Here is a tiny trained network, its code and every weight. The questions are about switching its units off for an input and a target symbol, where a switched-off unit gives its printed mean instead of its output.

import numpy as np


def w(rows, s, z=0):
    codes = np.array(rows[::2]) - 128.0
    scale = np.full(codes.shape[1], s)
    scale[-1] = z or s
    return codes * scale


def f(y):
    return y / 2 * (1 + np.tanh(0.7978845608 * (y + 0.044715 * y**3)))


def softmax(a):
    e = np.exp(a - a.max(-1, keepdims=True))
    return e / e.sum(-1, keepdims=True)


def log_softmax(a):
    a = a - a.max(-1, keepdims=True)
    return a - np.log(np.exp(a).sum(-1, keepdims=True))


def net(x, mask):
    ids = ['ΓΔΛΣΦΨαβεζηθμω'.index(c) for c in x.split()]
    T = len(ids)
    res = E[ids] + P[:T]
    r = res
    for j in range(3):
        rows = slice(3 * j, 3 * j + 3)
        q, k, v = (r @ M[0][rows].T for M in (Q, K, V))
        z = softmax(np.where(np.tri(T) > 0, q @ k.T / 3**0.5, -1e9)) @ v
        o = O[0][rows]
        res = res + np.where(mask[j], z, o[:, -1]) @ o[:, :-1]
    y = f(res @ A[0][:, :-1].T + A[0][:, -1])
    res = res + np.where(mask[3:11], y, B[0][:, -1]) @ B[0][:, :-1]
    return log_softmax(res[-1] @ U[:, :-1].T + U[:, -1])


Q, K, V, O, A, B = {}, {}, {}, {}, {}, {}
E = w([
[167,95,149],'Γ',
[163,70,55],'Δ',
[176,116,141],'Λ',
[176,153,129],'Σ',
[169,117,147],'Φ',
[85,68,89],'Ψ',
[169,96,147],'α',
[129,89,48],'β',
[99,83,213],'ε',
[86,143,150],'ζ',
[179,161,129],'η',
[179,58,166],'θ',
[178,117,4],'μ',
[173,142,134],'ω',
],0.022)
P = w([
[167,5,81],'0',
[132,138,109],'1',
[129,139,112],'2',
[126,138,113],'3',
[125,138,116],'4',
[125,138,116],'5',
[124,140,118],'6',
[124,139,119],'7',
[123,141,118],'8',
[123,141,120],'9',
[121,143,120],'10',
[121,141,121],'11',
[119,141,121],'12',
[120,141,122],'13',
],0.019)
Q[0] = w([
[127,106,147],'head 1',
[117,72,66],'head 1',
[171,100,4],'head 1',
[121,113,40],'head 2',
[49,53,45],'head 2',
[133,69,84],'head 2',
[106,173,212],'head 3',
[155,142,178],'head 3',
[132,107,21],'head 3',
],0.021)
K[0] = w([
[151,98,126],'head 1',
[48,112,108],'head 1',
[51,200,38],'head 1',
[105,75,51],'head 2',
[83,4,95],'head 2',
[179,46,94],'head 2',
[137,210,205],'head 3',
[180,189,140],'head 3',
[107,81,54],'head 3',
],0.018)
V[0] = w([
[182,223,172],'head 1',
[159,116,126],'head 1',
[150,107,152],'head 1',
[77,185,6],'head 2',
[83,114,209],'head 2',
[151,109,166],'head 2',
[123,156,117],'head 3',
[54,119,81],'head 3',
[62,239,93],'head 3',
],0.014)
O[0] = w([
[67,82,171,43],'head 1',
[117,155,140,153],'head 1',
[92,176,124,128],'head 1',
[198,7,146,93],'head 2',
[56,164,151,68],'head 2',
[109,168,120,146],'head 2',
[105,124,142,107],'head 3',
[153,66,90,129],'head 3',
[53,53,187,9],'head 3',
],0.014,0.015)
A[0] = w([
[163,91,44,157],'neuron 1',
[211,111,172,134],'neuron 2',
[143,214,163,180],'neuron 3',
[61,51,2,231],'neuron 4',
[113,42,84,3],'neuron 5',
[14,126,109,29],'neuron 6',
[198,140,137,81],'neuron 7',
[149,201,188,115],'neuron 8',
],0.013,0.0031)
B[0] = w([
[33,163,208,252],'neuron 1',
[193,179,32,192],'neuron 2',
[225,151,147,220],'neuron 3',
[164,138,247,164],'neuron 4',
[188,120,182,143],'neuron 5',
[152,39,139,136],'neuron 6',
[84,6,98,231],'neuron 7',
[19,56,108,187],'neuron 8',
],0.013,0.034)
U = w([
[146,95,68,176],'Γ',
[251,147,138,137],'Δ',
[177,72,148,126],'Λ',
[156,181,110,13],'Σ',
[106,131,167,128],'Φ',
[88,176,114,119],'Ψ',
[21,124,124,88],'α',
[86,169,114,92],'β',
[146,179,159,178],'ε',
[94,127,169,157],'ζ',
[139,168,155,113],'η',
[68,47,138,133],'θ',
[171,101,179,2],'μ',
[143,109,177,101],'ω',
],0.012,0.0041)

Each question gives the input, a string of symbols that net reads in full, and the target symbol t.
The units are the heads (3 rows each of Q, K, V and O) and the neurons (one row each of A and B). Each row of codes is followed by its name. A weight is (code - 128) times the scale printed after its matrix; where a second scale follows, it is the last column's (O, A, B and U).
mask holds one flag per unit, heads first, then neurons. A switched-off unit (its flag False) gives its mean, the last column of its rows in O or B, instead of its output. The means were averaged over made-up inputs and are rounded, as every weight is.
A unit's drop is (log p(t) with every unit on - log p(t) with that unit switched off) / (log p(t) with every unit on - log p(t) with every unit switched off).
The circuit of an input: a set's keep is (log p(t) with only the set's units on - log p(t) with every unit switched off) / (log p(t) with every unit on - log p(t) with every unit switched off). Starting from all 11 units, units are removed one at a time, each time the one whose removal leaves the highest keep (on an exact tie, the one counted first), for as long as the keep stays at least 0.8.
units of the circuit, in order: the units of the circuit, biggest drop first
most important unit: the unit with the biggest drop
top k neurons: the k neurons with the biggest drops, biggest first
heads that matter: for each layer, one digit per head in row order, 1 if its drop is at least 0.15 and else 0, layers parted by /
input η η Ψ Ψ Ψ Γ θ Φ μ Δ μ Ψ, target μ: heads that matter : 011
input α ε β Φ Δ Λ, target Γ: heads that matter : 000
input ω Ψ Ψ, target ζ: units of the circuit, in order : neuron 4; neuron 3; head 3; neuron 7
input ε Γ Λ ω Γ α ε Δ θ ω β η β, target Δ: units of the circuit, in order : head 2; neuron 3; neuron 1
input Δ β Ψ, target Γ: units of the circuit, in order : neuron 7; head 3
input Σ Ψ μ ω β β, target ω: units of the circuit, in order : head 3; neuron 3; neuron 4; neuron 8
input Φ ω Ψ η β β β Ψ Λ Ψ ζ α, target Γ: most important unit : neuron 3
input Σ ω ω β Φ β Ψ ω α ζ η β Ψ Ψ, target ω: top 4 neurons : neuron 1; neuron 3; neuron 4; neuron 5
input ζ μ η Ψ ε Φ β β Γ, target Γ: units of the circuit, in order : neuron 4; head 2; neuron 2
input Φ η Ψ Ψ η Δ Ψ β Γ β Σ Γ Ψ, target ε: units of the circuit, in order : head 2; neuron 7; head 3; neuron 4
input Γ α θ η α μ ω Γ Φ Γ Ψ Δ β, target Ψ: units of the circuit, in order : neuron 1; head 3
input Φ Γ α ω, target Γ: top 2 neurons : neuron 1; neuron 8
input ω η μ β β β Ψ α θ Ψ ε μ β, target ζ: units of the circuit, in order : neuron 3; neuron 4; head 3; neuron 7
input ε ε ω, target Γ: top 2 neurons : neuron 1; neuron 4
input θ Ψ β ω Φ β Γ Σ β Ψ, target Σ: top neuron : neuron 3
input β β Ψ Λ Δ Φ ζ β θ, target Γ: top 3 neurons : neuron 1; neuron 4; neuron 8
input Φ η η Φ Φ θ η α η η μ, target ε: units of the circuit, in order : head 2; neuron 7; neuron 2; neuron 3
input Ψ Δ η, target Γ: top 2 neurons : neuron 3; neuron 4
input Ψ ω θ Φ, target Γ: units of the circuit, in order : neuron 1; neuron 4
input Σ Φ Σ ω β ζ Λ α Φ Φ β μ, target ω: top neuron : neuron 1
input μ α Ψ, target Λ: top 2 neurons : neuron 7; neuron 2
input β Φ α Ψ ω ω Δ Δ ζ, target θ: top 2 neurons : neuron 3; neuron 2
